[ -5   0   7   6 -17 -79 -21  14   6 -12   2 -23  -2 -19 -12   2  -8  54
  -8  -2  -5  -3  -6   4  -4   2 -38   2   5  -6   0   1  14  17  -7  -3
   2  20 -10 -13   5  10   8   1 -11   2  23   1 -11   2   1] : <43> (107)
[  2   3  -1   9   7  46   4 -29   0  21   3  11  -4  26   9  23  20 -72
 -26  -8  22 -24   3 -19 -20  -1  -1  -3   6   1   2   1 -29  -3   0  -9
   7 -17 -28   1 -27 -13  -6  -1   5  -4  11  -4   9  13  42] : <32> (98)
[  2   2   1  17 -25 -74 -31   4  11  -9   7 -11   6  16  -9  27   9  16
 -30   0  11 -16  -6 -11 -10   5 -33  -1  15 -15  26   2  17  20 -11  -4
  10  15 -26  -6 -12   4  10  -2 -19  -1  48   2 -11   4  55] : <43> (107)
[  9  -1 -14  -6  17 -12   4  -1   5  10   6   6  -8  29  16  16   9 -28
  -9  -7   1  -7 -10 -14   8   5  39  -6   8   4  -3  -2   6   4  -6   3
   9 -12   0 -15 -19 -22  -6  -4  -1  -2  18  15   5  -3  62] : <32> (98)
[ 13 -10 -21   0   0 -52 -39  29   7  -7 -15 -34  -3   8  -7  12  -4  63
  15  27 -13  37 -10  12   3   5  -8   8   2 -17  -4 -13  19  19  -1   9
   3  31   9 -11  -3  -7  -1  -2 -18  -1   4   4   9 -17 -41] : <40> (96)
[ 15  -1  -8  26  22 -59 -14 -10   9  19   1   8  -4  84  19  38  25  18
 -22   4  20  42   2 -11  -1  -4  48   3  16 -28  18  -6   9   8  -5  12
  13  13 -23 -10 -70 -46  -3  -2 -12  -1  21  -1  -3  -8  52] : <32> (100)
[  6  -6  -1  11  11  52   0 -34  -4  24   3  12  -9  34  12  25  27 -83
 -22  -4  18 -24   4 -19 -19   1   9   1   4   1   5   2 -40  -7   7  -9
   5 -18 -28  -7 -31 -30   0  -1   6  -2  12   4  10  11  35] : <32> (98)
[ -4  10  13  22 -33  -6 -10 -17   3  -3   5  -2   3   7  -4  14  15 -13
 -25   2  23  -5   6  -9 -28   3 -77   0   4  -8  29   4  -1  -5  -9 -12
   7  14 -36   6 -12  29   6   2  -6  -6  26 -13 -11  15  23] : <43> (88)
[  7 -13   4  19   0  18  -6 -20   1  10  -4   8  -2  33   7  15   9 -25
 -23  -1  19  -7   6  -8  -7  -2  22   1   6  -7   9   3 -33   6  12  -2
   1  -5 -36  -3 -20 -39  -3  -1  -1   2   6   4  -1   7  11] : <32> (98)
[ -5   3   3   5 -16 -14 -18  -4  -7   7   2 -16  -6  -3  -8  25   6 -10
 -28   7  15 -25  -1  -2 -29   0 -50   1   7  -9   3  -4 -13  12  -5 -13
   2   7 -19 -10 -16  16   4   0 -11  -5  28 -15  14  11   4] : <40> (86)
[  8   2  -5  11  -2  38   5 -28   2  18   8  19  -5  65  13  30  27 -69
 -27  -3  29 -13   1 -16 -13  -4  27  -5   5  -8   9   1 -20  -1  -4  -3
  11 -17 -24  -9 -44 -20  -6  -3   4  -5  25   1   0   7  52] : <32> (108)
[  0   0   0   9   8   1  -3 -18   0  14   4   7  -3  36   4  16  12 -21
 -15  -1  16  11   2  -6 -15  -2  -1   3   4 -12   6  -2  -9  -8  -2  -1
   9   1 -16  -3 -42  -7  -1   1   0   1  14  -9   1   3  16] : <32> (100)
[ -3   5  -2 -11  -2 -31  -5   2   2   1  10 -15   0 -32  -9  10  -7 -10
  -3  -7  -9 -25 -18  -9  -9   6 -43  -2   3  10   3   6  18   2 -10  -6
   3   0  -2 -19  10  25   3   0  -6  -7  28   6  -4   5  39] : <43> (92)
[  7  10 -13  17 -14 -36  -9  -8  10   2   6   6  -2  24   6  40  21 -35
 -33   6  16 -12  -1 -26 -13   5 -51  -9  17  -7  33   2  30   7 -20  -9
  11   6 -29   2 -18  15   4  -1 -16  -9  38  -2  -6   2 100] : <43> (92)
[  5   7  -3   8 -20 -19  -9  -9  10  -6   8  -3   1   9  -1  22   4 -23
 -18   0   7  -6  -7 -13 -15   7 -55  -4   6  -1  26   3  19  -5  -9  -3
  11  12 -21  -5 -10  27   6  -1  -3  -6  31   3 -11   8  52] : <43> (88)
[  2   8  -2  19 -10  -8 -20  -8   1  14  -1  -7  -2  19  -4  24  10  -4
 -20  19  20  18   3  -1 -33  -4 -55   0   6 -18  15  -8   7   1  -7  -4
   5  22 -17   2 -34  23   5  -3 -13  -7  14 -25  13   5  -1] : <40> (90)
[ 15  -5 -13   8  15 -10  -6  -6  13  13   2   6  -7  55  14  22  20 -17
 -11   2  11  -2  -4 -10   7   1  61  -1  12  -7  -4  -2 -15  10   3   6
   7  -8 -13 -12 -28 -51  -7  -3  -2   0  17  14   4  -5  29] : <32> (98)
[ 12  -4  -3  27   4 -28  -7  -6  13   4   1  12  -6  61  18  26  22  -7
 -25  -2  22  -3   3 -11   7   1  59  -1  17 -14  14   2 -14  14  -1   2
   4  -4 -26  -4 -27 -51  -4  -2  -7  -2  21  13  -7  -1  49] : <32> (98)
[  3   6 -11  -6   2 -56  -3  12   4  -1  11  -7   0  -8  -3  16  -2  -4
  -8  -3  -7 -14 -11 -13  -1   8 -28  -5  10   4   8   0  39   6 -15  -3
   8   7   3 -12  -5  27   5   2  -6  -3  37   6  -7   0  69] : <43> (92)
[  16    1   -4   42  -23 -113  -31    7   18  -15    3   -3    2   59
    8   41   16   55  -43   13   22   18    5   -9   -2    1  -23    2
   23  -29   45   -3   31   33  -16    0    3   34  -38    1  -26  -15
   12    0  -37   -3   44    1  -22   -5   70] : <43> (107)
